Each row is followed by its group and then its class within the group.
[-10   1   5   8   2  -2  -9  -6   5  -5   3   5 -17  -6  -9  -5   8  -3
   1 -10   6   8   1  -6 -18   1   8  30   0   7   4  -7  -5   9   1  -9
   8   4  -6] -> (27)/[83]
[  0 -18   1  -5  -6  -7  -1 -13  -1  10  10   0 -23  10 -14   4   2  -5
   3   0   3   4  -4   7   6  -2   6  11   4   7  -3  -1  -3  -6   1  -2
  10   9   7] -> (27)/[86]
[ -8  -1   0  10  12  11 -12 -14  10 -19 -52  -4 -12 -33  -1  11   5   0
   1 -17  12  -3  18 -22  -7  -3   4   9 -37   2  -9 -17   0  15  -4  -2
 -11  -6 -26] -> (24)/[80]
[ 22   7  -1  -9  -4  -8 -12   5   2  15  -1   1   6  13 -13  14  -9  -1
   2  -6   8  -2  -5 -22   0  -2   3  21 -24  -4  -6   5   1   2   2  -2
   4  -8   8] -> (30)/[77]
[  2  -9   2   1  -6   0 -11 -13  -1   6   2  -3 -15   5  -8  -4  11  -4
  -3  -6   0   2  10 -10 -20   0  -2  29  -7  11 -12  -1   0  -1  -5  -3
   7   5  -1] -> (27)/[86]
[ 10  -4  -2  -1   6  -6  -7  -5   4  13  -1   5   2  13 -13   7 -14  -1
  -2 -13   7  -2  -8   1   6  -6  13  23 -20  -4  -4   8  10   2  -4  -7
   5 -10  10] -> (30)/[87]
[  6   3  -3  -3  21   4  -9  -7   2  11  -7   1  -2  20  -3   7  -7   8
  -6 -21   0  -7  -6  -4  -6   2   0  21 -33  -4  -7   7   3   1   0  -9
  -6 -15   5] -> (30)/[87]
[ -8  -7   0   4  -8  -4  -6  -7  -2   4   5  -2  -9   0  -9   0  10 -21
  -1   1   6   4  14   8 -17  -2  -1   7  -6   6  -1  -6  -7  -4  -4  -5
   5   8  -2] -> (27)/[83]
[ -9 -10   0   7   3  -1  -7  -1   3   1  -5   3 -19  -7 -14  -5   9   1
   0 -12  14   6   8   3 -35   5   5  30 -10   6  -2  -8  -2  -7  -3  -2
   5   4  -1] -> (27)/[83]
[ -7  -3  -2   8   2   7  -2  -7   5 -13  -5  -5  -8 -14   3  10  13  -9
 -12  -7  10   0  10 -20  -7   2   0  23 -21   1  -9 -13  -4  17   2   5
 -12  -5 -23] -> (24)/[80]
[ -5  -7   1   0  -4  -5 -11  -5   0  11  11  -2 -10  -4 -14  -4  12  -7
   0  -4   7   7  11  -6 -18   2   6  19  -3   5  -2  -7  -2  -2 -20   0
   2   9   3] -> (27)/[83]
[-11  -9   3   6   1   9   1 -16  -5 -14  -7  -8  -2 -24   3  11  -1   5
  -1   4  -7  11  14   2  17  -2   5   3 -24   0  -9 -11  -2  14  12  -6
  -6 -15 -18] -> (24)/[80]
[ -3 -12   2   4   0  -5   5  -4   2 -11  -4   7  -1 -14   2   3   8  -3
   3   1  13   1   7  -2  -1   0   1  17  -8  11  -6 -15  -5   8  -3   1
 -24  -5  -4] -> (24)/[74]
[-15  -7   3   8   9  10  -9 -19   5 -21  -1  -8 -10 -30   5   7   2  -7
  -2   6   5  -1  11 -16  -5   6  -4   3 -22  10  -6 -17  -6  13  -1  -1
 -10   0 -20] -> (24)/[74]
[ -9 -22   0   5   2   0  -9 -14   0  14  -6   8 -13   3  -7  -5   1   4
  -4 -13   3   6   2   2 -24   2   4  32  -3   7  -3  -5  -1  -5  -6  -2
  13   2  -3] -> (27)/[83]
[ -8  -8   5   5  -1   0  -4   1   4   0   2   7 -21  -5 -17  -9   6  -9
   2 -10   8   2   8   4 -22   0   6  18  11  14   0  -8  -3   1  -4  -6
   8  11  -2] -> (27)/[83]
[  0 -11   7   2 -11 -12 -18  -7   4   7   8  -5 -17   8  -6   1 -14   1
   1   7  10   5   4 -11 -12   1   1  19  -7 -14   8  -5   0  -3  -7   0
  11   0   2] -> (27)/[86]
[ 26   4  -1  -3   5 -11 -15  10   2  13  -4   5   3   8   3  10 -14  -1
  11  -6  11   0 -16   2   5  -1   0  12  -8  -1  -3   5   1  -1  -1  -8
   1  -7   6] -> (30)/[77]
[  2 -11  -2   0  -5   1  -8  -8   4   2   4   5 -17   4 -13  -4   9  -8
   1 -13   8   4  -1  -1 -25   1   7  26   3   8  -4   0   4  -7  -3   0
   2  13  -1] -> (27)/[83]
